j571j940: [ 26  -3   1   4  25  34  -2 -30 -27 -26  26 -22 -60  34 -24   3  25  32
 -10 -17]
j438j492: [-17 -11  -1  29 -55   0 -19 -38  59  19  37 -19  26  21  30 -28   2 -16
  -5  19]
j815j456: [ 20   2 -29 -23  40  -6   8  12 -26  -7 -38   1 -31 -45 -21  21 -27  -5
   8 -22]
j815j456: [-12 -47  12  17  -7 -45  14  30 -15  23  -7  -4  26  -7 -22  12 -38 -44
   9  -5]
j754j651: [ 21   5   2 -21  31 -22   8  18 -18   9 -18 -19   4  -4 -10  14 -10  -3
  18 -14]
j754j651: [ -2 -30  -9  53 -53 -50  -5  46   2  13  -8  72  22   9 -11   3   3 -16
  21  38]
j27j198: [-15  -6 -32  20  -1  18 -22   6 -28 -16 -23  19  13 -14   8  13  39  21
   4   0]
j754j651: [-17   5   2  -1   4   8  -2  -4   9   0   2 -15   3   0  12  -7  -9 -16
 -10  -2]
j27j198: [-13   5  18  33 -13   5  -3 -14  46   7  31   3 -16 -18   8  -2  16  21
 -16  28]
j754j651: [ 41   3 -13 -20  18 -53  23  26  -2  40 -33  12  -3 -32 -10  19 -36 -31
  18  -7]
j754j651: [ 12 -30 -16 -18  17  -3 -19  -9 -21  -9   5 -40 -49 -13 -18 -11  24  48
   2 -15]
j815j456: [ 11   9  50   9 -16 -22  20  -2  20  15  42 -29  53 103   6  -7 -18 -38
  21  11]
j438j492: [  9   4   2  13  -6  -5  -9 -24  49  12  16 -19 -29 -37  -1  -8 -17   0
  -4   4]
j754j651: [ 38  40   9  12  49 -27  -2  44 -14  11 -34   5 -14 -17 -18  27  -9 -17
  26  -9]
j815j456: [-28 -34  12  19 -29  -8   8  24  -6 -19  -7  45  15 -34 -32   7 -37 -12
   2   8]
j571j940: [ 29  -7 -31 -69  31 -29  33  -9  -8   2  -8 -37  28  26  13  20   9  46
  35   7]
j438j492: [-31   8  54  34 -10  41  -6   8 -20 -12  11  30  15 -11 -14   4  19  -1
 -29  -9]
j571j940: [-20  32  31  32   5  40   8  -5  20 -37  15  25   3   0 -12  16 -18  -7
  -7  11]
j27j198: [-36 -13  30  18 -26  28  24 -27  21 -16  40   0  27  37   1  -2 -27 -26
 -20  11]
j27j198: [-22   7  -7 -26  10  20 -29  -1 -28   6 -15 -44  21  18  31 -26  26  -9
 -10 -29]
j27j198: [-20  26  33  -8  -2  25  -6 -15  34  -1  25 -17 -22  -7  14 -29  -2   2
 -30   3]
j438j492: [ 12  18 -24   8  25 -11  -4  18  -7  19 -27  14 -25 -28  12  12  14  -7
  -6   1]
j27j198: [-19 -27  -4 -15  21  -9 -15  -1  -9   1   1 -70   2   0   2 -10  -4   0
   5 -19]
j438j492: [ 14  21 -11   5  26  30  -9 -21 -10  -6 -11  -8  -7 -27   1  22  24  20
  -2 -17]
j815j456: [-48  -7   3 -44 -15   4  11   0  40 -33   7 -10   5 -21   5 -30 -58  -2
  -5  16]
j27j198: [ -1 -18   3  34 -10 -10  28   5  -3   9   1  40  17  -4 -13  33 -15 -23
  -3  13]
j438j492: [-14 -22  28  34 -18   5   4  -6  -1  10  28   8   6  13  -5   4  23   6
 -18   9]
j754j651: [-15  54  17   0  33   8   2  36   4 -19  -9   8  -1  32  18  -2   3 -10
   1  18]
j815j456: [-55 -22 -47 -54  -4  22   6 -10  20 -32 -21   7 -39 -84  12 -26 -46   9
 -34   4]
j438j492: [-15 -56  12  28 -43 -26  13 -23  36  20  50 -14   4  21  -3  -9  -4   2
  -9  26]
j815j456: [ -2  39  -6 -45   8   0 -16 -12  43  -5   7 -49  10  20  39 -32   7  22
  15  11]
j815j456: [-43 -19 -21 -56 -26  13   4 -27  30 -19  14 -30   9   6  29 -42 -30   3
 -14   7]
j571j940: [ 15 -21 -17  42 -26  23 -18 -29 -33  -4  21  -2   3  77   0  -3  33 -18
   0 -13]
j438j492: [ 27 -21   1  20  -8  -7  -2   2 -20 -14   1  19 -17   1 -41  13  -7   8
  18  -7]
j27j198: [ 32   4 -83 -34  53 -26  -7  -6  -8  22 -61 -39  -8 -69  18  31  -6   1
  27 -23]
j571j940: [ -7 -50 -26 -24 -18 -22  35 -29  23   4  15 -13   4  -9  -4   5 -43  -4
   0  11]
j27j198: [ 10  46 -13   8  -2  20 -17  -5  16  16 -16  35 -16 -36  30  -3  42  17
 -19   9]
j754j651: [ 34   2   1  43   2 -34  -8  28  -2  19 -17  31 -16 -27 -27  22  -3 -12
  20   3]
j27j198: [ -2  -5   0 -13   1  -9  17  10 -24  14 -14   3  35  24   7   6 -18 -40
   1 -13]
j754j651: [-28  43  -1 -29   4  22   1  19   5 -16 -37  23  28 -25  18 -11 -46 -47
  -6 -11]
j571j940: [ 39   1 -20   4  27  10  15 -18 -35 -13   5  -3  -6  50 -10  34  33  27
  17  -4]
j571j940: [ 18 -50 -29  -2 -26 -40  15 -18   4  31  11  -7  24  12   6  12  16  18
  16  14]
j438j492: [ 16 -51 -32  -9  -9 -10  26  -8 -30 -27   1  26 -16   8 -37  21 -16  23
  15   4]
j27j198: [  5 -26   8  15 -27 -18  18 -31  23  22  38 -29  43  62  11   3  -6 -20
  11  11]
j571j940: [-53  12  17 -45 -11  38  -1 -15  34 -46  21 -26  -4   6  12 -45 -41   1
 -18   4]
j438j492: [ 10 -11  28  14   6  -7   0   4  -7   2  11 -10  -8  -6 -28   8  -3   6
   5  -9]
j754j651: [-14  27   7  -4  22  22 -14  11   8 -27  -4  -4 -42 -20  -4 -14  -8   7
 -11  -1]
j571j940: [  0  62  53 -36  40  30  -1  -1   9   4   3 -37   0  -5  14 -13   3   3
 -16 -22]
j815j456: [  2 -18   4  10  10   1  14  18 -29 -18 -19  34 -16 -40 -43  25 -30  -8
   1 -12]
j27j198: [  9 -23 -17 -14  12 -42   8  16   7  -4  -7 -23   6  -1 -12  10 -22  10
  34  11]
j571j940: [ 42  21   6 -22  34  10  -3 -14 -35  18   5 -30 -13  38  10   6  63  40
   0 -19]
j571j940: [-27  16   5   3   8   2   8  29  22 -32 -15  41 -12 -54 -12  10 -25  16
   0  26]
j815j456: [ 20 -15  18  36  10  -3   5   2 -17 -11  21   2 -24  27 -35  20  10  13
   8   2]
j571j940: [ 14   4  -5 -36  29 -21  18   1   7 -10 -10 -41  26   9  -8  15 -44 -10
  36  -9]
j754j651: [ 22  10  -8 -12  -4  -8  23 -10  12  14   8  23 -14  13  10   3   8  11
  -7  17]
j754j651: [-35 -23  16   5  -7 -15   1  21   5 -10  12 -15  16  19  -2 -11 -13  -6
   4  14]
j815j456: [-15   7  21   1 -23  40  -7 -38  20 -19  46 -11  -7  40  15 -24  35  37
 -20  12]
j815j456: [-35  19 -16 -60   8  41  19 -35  23  -4   1 -17 -19 -23  40 -28 -25 -13
 -48  -7]
j438j492: [ -6  12  16  10 -32  13  -4 -20  36  -4  33  10  -8  27  12 -25   6   5
 -12  20]
j438j492: [ 13  12  13  49  -7  23  -7 -15  -2  10  23  29 -24  13   3  11  57  23
 -22  12]
[-20 -31 -10  -3 -25 -10  39 -26  42 -14  22   5  40   1  -1  19 -45  -3
  12  29] : j571j940
[-25  42  20 -12   4  38   7  -1   5  -8  -1  18  18   6  27  -7   8  -8
 -25   3] : j571j940
[  5  -2 -12  36 -11  -8  -6 -12  13  33   2  -1  11   4  19   7  11 -31
  -7   2] : j754j651
[-29  34   3  39 -16  51 -19  16 -26 -12 -24  74  10 -18  16   2  35 -17
 -33  -1] : j438j492
[ 31  -8 -14   5   8 -47  -7  44 -39  21 -46  16  36 -10 -17  25  -5 -21
  42 -15] : j754j651
[ 23   6 -11 -10  16 -18 -25  13 -20  29 -21 -21 -12 -12   9  -8  32   9
   5 -18] : j27j198
[ 11  39  -9  10  27  22 -31  19 -28 -23 -25   9 -13   4   1   4  35  16
  12 -10] : j754j651
[  2  14   6 -19  14   3  -6  10 -29  -1 -10 -23  41  44  14   0  21  -1
  17 -14] : j438j492
[ 19 -10 -11  -3  32   8   6   5 -70  -5 -15  -8  30  41  -5  37  52  27
  17 -19] : j438j492
[  9   5 -19  -2  -2   2  -6 -23  10  10   8 -23  14  28  26  -1  26  10
   6   5] : j438j492
[ 32  13  21  -4  40  -5   2   7 -42  12   8 -35  13  61   1  19  58  31
  16 -11] : j438j492
[ 16 -30 -74 -29 -15 -35   1 -32  21  14  -3 -45  32  37  36  -4  -5  -3
  35  10] : j438j492
[ -6 -46 -79 -28  -4 -10  27 -26  -7  -6 -14   4   5  -5  17  19  -6  13
   4  14] : j438j492
[  7 -21 -15   5 -18 -18  15  -7   0  35   0  23  13 -11  15  11  24   7
 -11  13] : j571j940
[ 16 -10   5   5   3 -16  11 -14  13  -1  12 -29  28  19 -13  18 -25  -9
  29  -2] : j571j940
[-12  23  21  -5  20  18  13  -5  12   9   5  -4 -15 -18  10   0  -6 -11
 -29  -4] : j815j456
[  2  17   2  -4  29   3  -9  11 -11  -3 -14 -22  -3  -2   1   4   1  -5
   6 -14] : j754j651
[ 22  35  -9 -51  57  20  -7   9 -40 -39 -17 -37 -28  37  -5  -4  12  29
  19 -23] : j571j940
[-32  -3  14   4 -15  27  16 -43  34  11  35 -28  25  23  31  -8  -8 -24
 -30   5] : j754j651
[ 35  13  17   5  29  26   0 -15 -31 -19   8  -6 -28  12 -30  20  24  32
   5 -21] : j815j456
[  5 -11  26  63 -23   7   1  -6  -8  31  19  39  -1   1  -6  17  37  -9
 -27   6] : j27j198
[-27 -50  -9  -6 -62 -19  19 -30  38  42  29  16  27 -17  32 -16  15  14
 -29  30] : j571j940
[ -4  31  -1 -39  26 -21  -1  11  29  21 -17 -43  15 -15  31 -14 -21 -18
   7  -3] : j815j456
[-16 -26  -7   1 -12  14 -14  20 -59 -40 -12  15  26  41 -19  -2  13   8
  17 -12] : j27j198

j934-j133: [ 20   0  -7 -14  -2  -7  19  -7 -11 -13  12  16   1 -15 -23  -5   3   2
 -19   5]
j311-j291: [  1  30  36 -30 -12  10  -4  19  32  15   5   1   4  -6  21  58  35  12
  41  29]
j262-j208: [-10  10  14 -13   9 -13  21  14  25 -10   1  24 -42  -5   8  23  33  -2
  30 -25]
j755-j589: [  9 -10 -12  51  25 -27  12 -38 -28  14  -1  28  -9 -22 -13 -17   0 -25
  25 -27]
j934-j133: [-21 -14  -9  14  12  -3  20 -15   1 -11   6  32 -25  -2 -11 -16  13 -14
  12 -15]
j311-j291: [-14   1 -11  16  -9 -37 -16 -11 -56 -32  -2 -24   6 -34 -68 -31   5  19
 -12 -30]
j311-j291: [-40  17   7   4  -4  -5  25 -32 -28 -27  32  23  12 -63 -65 -18  37  -7
  26  32]
j755-j589: [ 93   3  -4  -6  18 -50  59   7 -24  -5  -1  17  -9 -44  10 -26 -43 -22
 -43 -23]
j934-j133: [  9   9   8   1  -3  -7  -9  13  -3   3  -9 -19   7  -3   6   4  -7   5
   2  -6]
j40-j554: [ 20  16  11   9   7   2  -5   3   5  10  -1   6   4  -3  -4  23  18  -4
  28 -15]
j40-j554: [-17  10   0  15   0  25 -30  -4   4  15  -2 -25  25  13   5   6  -3   0
   9  10]
j934-j133: [ 70  -2   3 -30 -10 -41  48  -7 -31 -17  15  38   2 -45 -35  -3   2   5
 -25  14]
j40-j554: [ 51  20  16 -19   6 -10  33  27   5 -21   4  21 -11 -20 -21   8  18  -6
   5 -31]
j755-j589: [ 69  10 -17   2  20 -14  35 -25 -20  -3  19  39   0 -27 -35   4   8 -15
 -17 -22]
j934-j133: [ 25  13  37  -1 -15 -50  21  12 -29   1  -8  -4  14 -60  -3  -5  -5   1
  25  21]
j755-j589: [  4  -4   1   9  18  17  13  27  28 -12 -11  14 -28  27  12 -11   3 -18
  10 -48]
j755-j589: [-14 -10 -20  48  12  11 -52 -23  -7  47 -19 -43  24  32  41  -1 -39  -5
  -3  -1]
j40-j554: [-16   4   6  23   2   4 -17  14  -8 -12 -12 -19   4   2 -19 -18   3  -2
  17 -30]
j40-j554: [ -8  26   5  20   9  23 -40 -12  16  54  -4 -43  34  10  53  37 -17  -5
  17  30]
j311-j291: [ -7 -10   2 -10 -14 -30 -37  26   1   7 -30 -43 -18  27  33  15 -17  32
 -12 -24]
j934-j133: [-41  -8   6  27   0 -26  24 -23 -33 -20   8  17  -4 -49 -34 -43   7 -15
  24  10]
j311-j291: [  3  24 -16  -7   1  11  19 -40 -33 -24  42  16  29 -49 -77  -9  26  -3
 -17  26]
j755-j589: [  3   7   3   1  11 -25  40 -12 -11 -10  13  21 -13 -43  -6 -16   0 -17
   3   5]
j262-j208: [-16  -1  25 -57 -31  -7  30  22  10 -42  16  34 -19 -18 -35  11  44  23
   9  29]
j934-j133: [-54   4 -18  30   0  25 -41 -13 -20  -8   0 -47  27   6 -26 -32 -13   2
 -11  -4]
j262-j208: [ 25   5 -10  15  26 -21  36 -16  -7  -1   8  25 -20 -26  -1 -12  -5 -25
  -2 -25]
j311-j291: [ 10   8   1  -6   1  26  -8   9  15   9   1 -12  16  16  15   7  -9  -3
  -9  11]
j40-j554: [-40  -7   0  10   3  10   3   3   7 -17   0   8 -16   6 -11 -19  13  -7
  16 -13]
j311-j291: [ 25   2 -13  -3  18   4  26  -4   7  -2   9  14  -9  -2   9  -9 -13 -17
 -23 -11]
j934-j133: [ 31  13   2 -34 -17 -15  30  -9 -31 -23  25   7  25 -50 -45 -10   1  10
 -33  39]
j311-j291: [-30   0   4 -24 -27  37 -51   4  22  26  -2 -35  31  41  30  37  -2  29
  -6  55]
j934-j133: [  8  -3   6  20 -18  20 -71   4  -1  53 -28 -57  52  41  45  26 -33  18
   4  29]
j755-j589: [ 11 -11 -12  37  21   9 -11  18   2  -6 -22  -8 -13  31   1 -29 -16 -17
   0 -69]
j934-j133: [-44  26   6  -2  -4  32 -11  -4   4  -7  18 -26  28 -18 -15  -4   8  -2
   5  34]
j311-j291: [ 63   3 -22  20  31 -19  33   4 -22 -20  -2  11 -13 -15 -25 -38 -23 -25
 -34 -68]
j40-j554: [-59 -16  -6   7  -7  14  -4 -30   0   1  13  17   1   1  -9  -7  16   0
  17  38]
j755-j589: [-43   0  24 -41 -40   2 -19   8   8  -1   5 -13  14  -3   5  27  19  35
  11  67]
j262-j208: [ -2  12   3   3  12 -26  20  -7  -6 -16   7  21 -29 -28 -24   7  28  -4
  20 -31]
j40-j554: [-26  12   3  28  -2  18 -42   5  -9  11 -12 -51  32   7   3 -11 -17   1
   7  -1]
j262-j208: [-21   2 -13  44  18  19 -23 -22  -4  30  -4 -26  22   8  24 -14 -27 -21
   4   4]
j40-j554: [  9   5 -10 -14  -7  37 -18  15   6  -5   2 -30  29  24  -3  -9 -21   6
 -39  10]
j262-j208: [ 22   5  -9   4  11 -36  28 -19 -27  -7  10  11  -8 -41 -17 -12  -6  -7
 -14  -8]
j262-j208: [ 35   2  33 -42 -27 -34   6  46   4 -16 -17   1 -15  -5   1  26  16  29
   9  -8]
j262-j208: [-14   3  18 -20 -15 -11  15   7  -1 -12   6   6  -2 -23  -5   0  10   7
   8  27]
j40-j554: [-42 -18 -23  16 -12  37 -54 -35  -3  33   2 -25  36  40  12   8 -13  13
 -10  46]
j755-j589: [ 56 -11  31 -49 -15 -22  53  42  21 -28  -3  61 -36  -3  -6  17  30   6
  14 -12]
j311-j291: [ 22   0  -6   6  11  -9  20  -9  -9  -7   6  23  -7 -13 -18  -7   6 -11
  -1 -16]
j262-j208: [ 52  -3 -26  18  21 -34  46 -37 -47  -7  18  22   9 -52 -31 -42 -30 -25
 -41  -6]
j755-j589: [15 -3  3 -5  0 -5  5 -5  4 14  0  9  0  0 17 13 -3 -1  2 13]
j262-j208: [ -6   6  -8   8   2 -16 -23  -9 -11   9  -6 -22  -3   0   1  13  -1  12
  -2 -14]
[  3  12 -12  34  20 -30  14 -32 -37  -5  10   6  -2 -46 -37 -19   4 -16
   7 -25] : j262-j208
[-83  21  26  -7  -9  -1   0   0  10 -32  16  18 -29 -28 -46  20  76  12
  68  -2] : j262-j208
[  0 -15  10  17   3 -27   9   8  -5   7 -18   0 -13  -6  28 -18 -21 -10
  11  -9] : j755-j589
[-50   4 -10  17  -9  18 -52 -16 -12   1   0 -30  17  16 -30   9  19  20
  13  -2] : j262-j208
[ 16  13  11   1  -2 -27   8  12 -19  -5  -6 -24   9 -33   1 -14 -20  -1
  -8  -2] : j40-j554
[  1   7 -15  40  25  -2  14 -29 -24  -8  12  18   1 -26 -40 -25   9 -25
  12 -30] : j262-j208
[-52  11  -2  15   1  35 -31   0  13  16  -1 -48  26  12  30 -11 -24  -6
  -4  29] : j40-j554
[-27   2   0   0   6 -18  50 -45 -17 -18  36  60 -16 -57 -45  -8  40 -16
  26  29] : j311-j291
[110  -1  24 -42   9 -50  66  55  20 -24 -15  58 -59  -6  10  22  15  -3
   0 -69] : j262-j208
[ -7  -4  -9  -6  -6   6  12 -23 -15  -9  19  15  14 -16 -27 -13   4  -1
 -13  31] : j934-j133
[-100    1    6   38  -15   30  -38  -46  -19   12   16  -11   41  -17
  -31   -9   26   -1   52   65] : j40-j554
[ 50 -11   6 -15  -7  -6  19  17  -1   6  -7   3  13   1  24 -12 -34  -5
 -28  18] : j262-j208
[-59 -19 -23  -2 -12  52 -30  -4   8 -11   5 -29  22  40  -3 -33 -20   6
 -36  30] : j40-j554
[ 41  25   8 -18  11 -18  33  -3   2  -7  17  30 -15 -33 -19  27  28  -4
  10 -15] : j311-j291
[ 54   3  30 -25 -11 -36  32  37  -2 -18 -11  21 -16 -21  -5   6   8   5
  10 -18] : j262-j208
[-40   7  25 -48 -26  11   9  35  26 -30   6  -6 -11  -3   1   5  20  19
   3  30] : j755-j589
[  6   4 -26   7  -6  48 -39  -5 -16  -1   5 -45  56  25 -26 -23 -30   6
 -50  14] : j311-j291
[-17   6  -6   7   3   2  -5  -3  -8  -5   2 -20   6  -9  -5 -16 -11  -3
 -11  -1] : j755-j589
[ 49   2 -20  15  19 -43  31 -26 -40  -2   8  11  -3 -43 -20 -22 -22 -14
 -30 -22] : j262-j208
[-11   4   3   8   5  -9  30 -18 -15 -16  17  27  -2 -38 -32 -19  16 -15
  15   8] : j934-j133
[-70  35  26 -34 -27   3 -11  -8   2 -10  25 -23  17 -44 -19  30  39  26
  25  68] : j311-j291
[  4  14  13   5 -12  -3  -3   7 -28 -20   3 -14  29 -31 -46 -19   7   4
   7   4] : j40-j554
[-20   5  11 -12 -10 -11  26 -16 -14 -10  19  14   9 -44 -17 -11   8  -3
   6  46] : j40-j554
